Here is a tiny trained network, its code and every weight. The questions are about switching its units off for an input and a target symbol, where a switched-off unit gives its printed mean instead of its output.

import numpy as np


def w(rows, s, z=0):
    codes = np.array(rows[::2]) - 128.0
    scale = np.full(codes.shape[1], s)
    scale[-1] = z or s
    return codes * scale


def norm(h):
    return h / np.sqrt((h * h).mean(-1, keepdims=True) + 1e-5)


def f(y):
    return np.maximum(y, 0)


def softmax(a):
    e = np.exp(a - a.max(-1, keepdims=True))
    return e / e.sum(-1, keepdims=True)


def log_softmax(a):
    a = a - a.max(-1, keepdims=True)
    return a - np.log(np.exp(a).sum(-1, keepdims=True))


def net(x, mask):
    ids = ['ΞΣΦαγζηπτ'.index(c) for c in x.split()]
    T = len(ids)
    res = E[ids] + P[:T]
    r = norm(res)
    for j in range(3):
        rows = slice(2 * j, 2 * j + 2)
        q, k, v = (r @ M[0][rows].T for M in (Q, K, V))
        z = softmax(np.where(np.tri(T) > 0, q @ k.T / 2**0.5, -1e9)) @ v
        o = O[0][rows]
        res = res + np.where(mask[j], z, o[:, -1]) @ o[:, :-1]
    y = f(norm(res) @ A[0][:, :-1].T + A[0][:, -1])
    res = res + np.where(mask[3:11], y, B[0][:, -1]) @ B[0][:, :-1]
    return log_softmax(norm(res)[-1] @ U[:, :-1].T + U[:, -1])


Q, K, V, O, A, B = {}, {}, {}, {}, {}, {}
E = w([
[65,122,99,116],'Ξ',
[128,160,144,125],'Σ',
[147,171,178,99],'Φ',
[81,106,148,113],'α',
[94,116,153,119],'γ',
[93,133,159,130],'ζ',
[101,121,156,121],'η',
[88,97,187,93],'π',
[1,88,133,114],'τ',
],0.0074)
P = w([
[152,119,106,142],'0',
[76,105,249,162],'1',
[155,111,87,63],'2',
[103,169,108,154],'3',
[72,103,194,151],'4',
[154,126,83,65],'5',
[112,165,107,150],'6',
[67,100,183,164],'7',
[150,139,82,64],'8',
[117,158,105,147],'9',
[63,137,182,168],'10',
[146,148,86,63],'11',
[122,149,99,147],'12',
[79,103,174,210],'13',
],0.012)
Q[0] = w([
[176,103,187,83],'head 1',
[170,116,147,124],'head 1',
[137,100,145,178],'head 2',
[124,133,118,249],'head 2',
[145,180,97,80],'head 3',
[150,76,114,37],'head 3',
],0.015)
K[0] = w([
[232,82,84,106],'head 1',
[215,152,103,133],'head 1',
[67,204,125,106],'head 2',
[34,198,153,33],'head 2',
[231,166,72,205],'head 3',
[196,30,148,254],'head 3',
],0.0091)
V[0] = w([
[180,115,113,76],'head 1',
[175,87,138,150],'head 1',
[39,242,75,148],'head 2',
[149,124,65,1],'head 2',
[207,208,25,202],'head 3',
[130,190,222,83],'head 3',
],0.0066)
O[0] = w([
[33,142,96,121,22],'head 1',
[143,224,118,143,63],'head 1',
[43,255,125,152,179],'head 2',
[47,78,173,97,94],'head 2',
[143,64,31,134,5],'head 3',
[188,189,132,53,107],'head 3',
],0.007,0.0031)
A[0] = w([
[114,77,31,64,104],'neuron 1',
[170,138,111,49,153],'neuron 2',
[122,164,90,205,72],'neuron 3',
[196,133,193,165,119],'neuron 4',
[88,57,94,150,4],'neuron 5',
[173,69,157,255,47],'neuron 6',
[110,108,213,58,110],'neuron 7',
[168,153,82,185,57],'neuron 8',
],0.0095,0.003)
B[0] = w([
[92,135,225,191,225],'neuron 1',
[96,151,57,86,189],'neuron 2',
[189,69,45,126,162],'neuron 3',
[101,117,197,164,173],'neuron 4',
[195,253,93,113,160],'neuron 5',
[71,123,149,17,151],'neuron 6',
[195,161,110,175,255],'neuron 7',
[200,125,215,175,141],'neuron 8',
],0.0078,0.0046)
U = w([
[17,152,177,157,150],'Ξ',
[160,224,87,67,75],'Σ',
[178,141,247,167,113],'Φ',
[207,118,81,209,141],'α',
[192,100,163,69,108],'γ',
[153,35,114,152,249],'ζ',
[76,94,129,36,60],'η',
[134,31,157,137,112],'π',
[82,111,24,187,160],'τ',
],0.011,0.0017)

Each question gives the input, a string of symbols that net reads in full, and the target symbol t.
The units are the heads (2 rows each of Q, K, V and O) and the neurons (one row each of A and B). Each row of codes is followed by its name. A weight is (code - 128) times the scale printed after its matrix; where a second scale follows, it is the last column's (O, A, B and U).
mask holds one flag per unit, heads first, then neurons. A switched-off unit (its flag False) gives its mean, the last column of its rows in O or B, instead of its output. The means were averaged over made-up inputs and are rounded, as every weight is.
A unit's drop is (log p(t) with every unit on - log p(t) with that unit switched off) / (log p(t) with every unit on - log p(t) with every unit switched off).
The circuit of an input: a set's keep is (log p(t) with only the set's units on - log p(t) with every unit switched off) / (log p(t) with every unit on - log p(t) with every unit switched off). Starting from all 11 units, units are removed one at a time, each time the one whose removal leaves the highest keep (on an exact tie, the one counted first), for as long as the keep stays at least 0.8.
units of the circuit, in order: the units of the circuit, biggest drop first
unit that matters most: the unit with the biggest drop
top k neurons: the k neurons with the biggest drops, biggest first
which heads matter: for each layer, one digit per head in row order, 1 if its drop is at least 0.15 and else 0, layers parted by /
input Φ τ Φ Σ η Σ ζ π η, target η: unit that matters most	head 3
input ζ τ η Σ ζ Σ, target α: which heads matter	011
input Ξ ζ π Σ Φ Ξ Ξ Φ Σ ζ, target α: which heads matter	111
input τ Ξ τ Φ π Σ η, target τ: units of the circuit, in order	neuron 3; head 3; neuron 7
input ζ Ξ τ η η τ τ τ α η Ξ Ξ, target α: units of the circuit, in order	head 2; head 3
input τ τ ζ Ξ Ξ π, target Σ: units of the circuit, in order	neuron 7; neuron 2
input ζ α Φ ζ, target Σ: units of the circuit, in order	head 3; neuron 1
input Ξ π ζ Ξ τ Σ, target Ξ: which heads matter	001
input Φ ζ Σ ζ, target α: top 3 neurons	neuron 3; neuron 8; neuron 2
input τ Ξ Φ ζ η τ, target Σ: units of the circuit, in order	head 3; neuron 7; neuron 2
input α π ζ ζ η Ξ α π ζ Σ, target α: units of the circuit, in order	head 3; neuron 3
input ζ Φ τ π τ Ξ Ξ η η η η π, target α: units of the circuit, in order	head 2; head 3
input γ α π τ η τ, target π: units of the circuit, in order	head 2; neuron 1
input Σ Φ Ξ τ η ζ, target τ: units of the circuit, in order	head 3
input ζ τ γ, target α: units of the circuit, in order	head 3; head 2
input π τ η τ τ η Φ Ξ ζ Ξ, target τ: top 2 neurons	neuron 3; neuron 1
input α Φ τ, target Φ: top 3 neurons	neuron 1; neuron 5; neuron 2
input Φ Ξ η ζ τ γ Σ τ Φ γ, target Σ: top 2 neurons	neuron 1; neuron 7
input τ τ Ξ π τ Σ η, target α: top 2 neurons	neuron 3; neuron 2
input ζ γ ζ γ Φ π η π η τ τ α Φ, target Σ: top 3 neurons	neuron 2; neuron 1; neuron 7
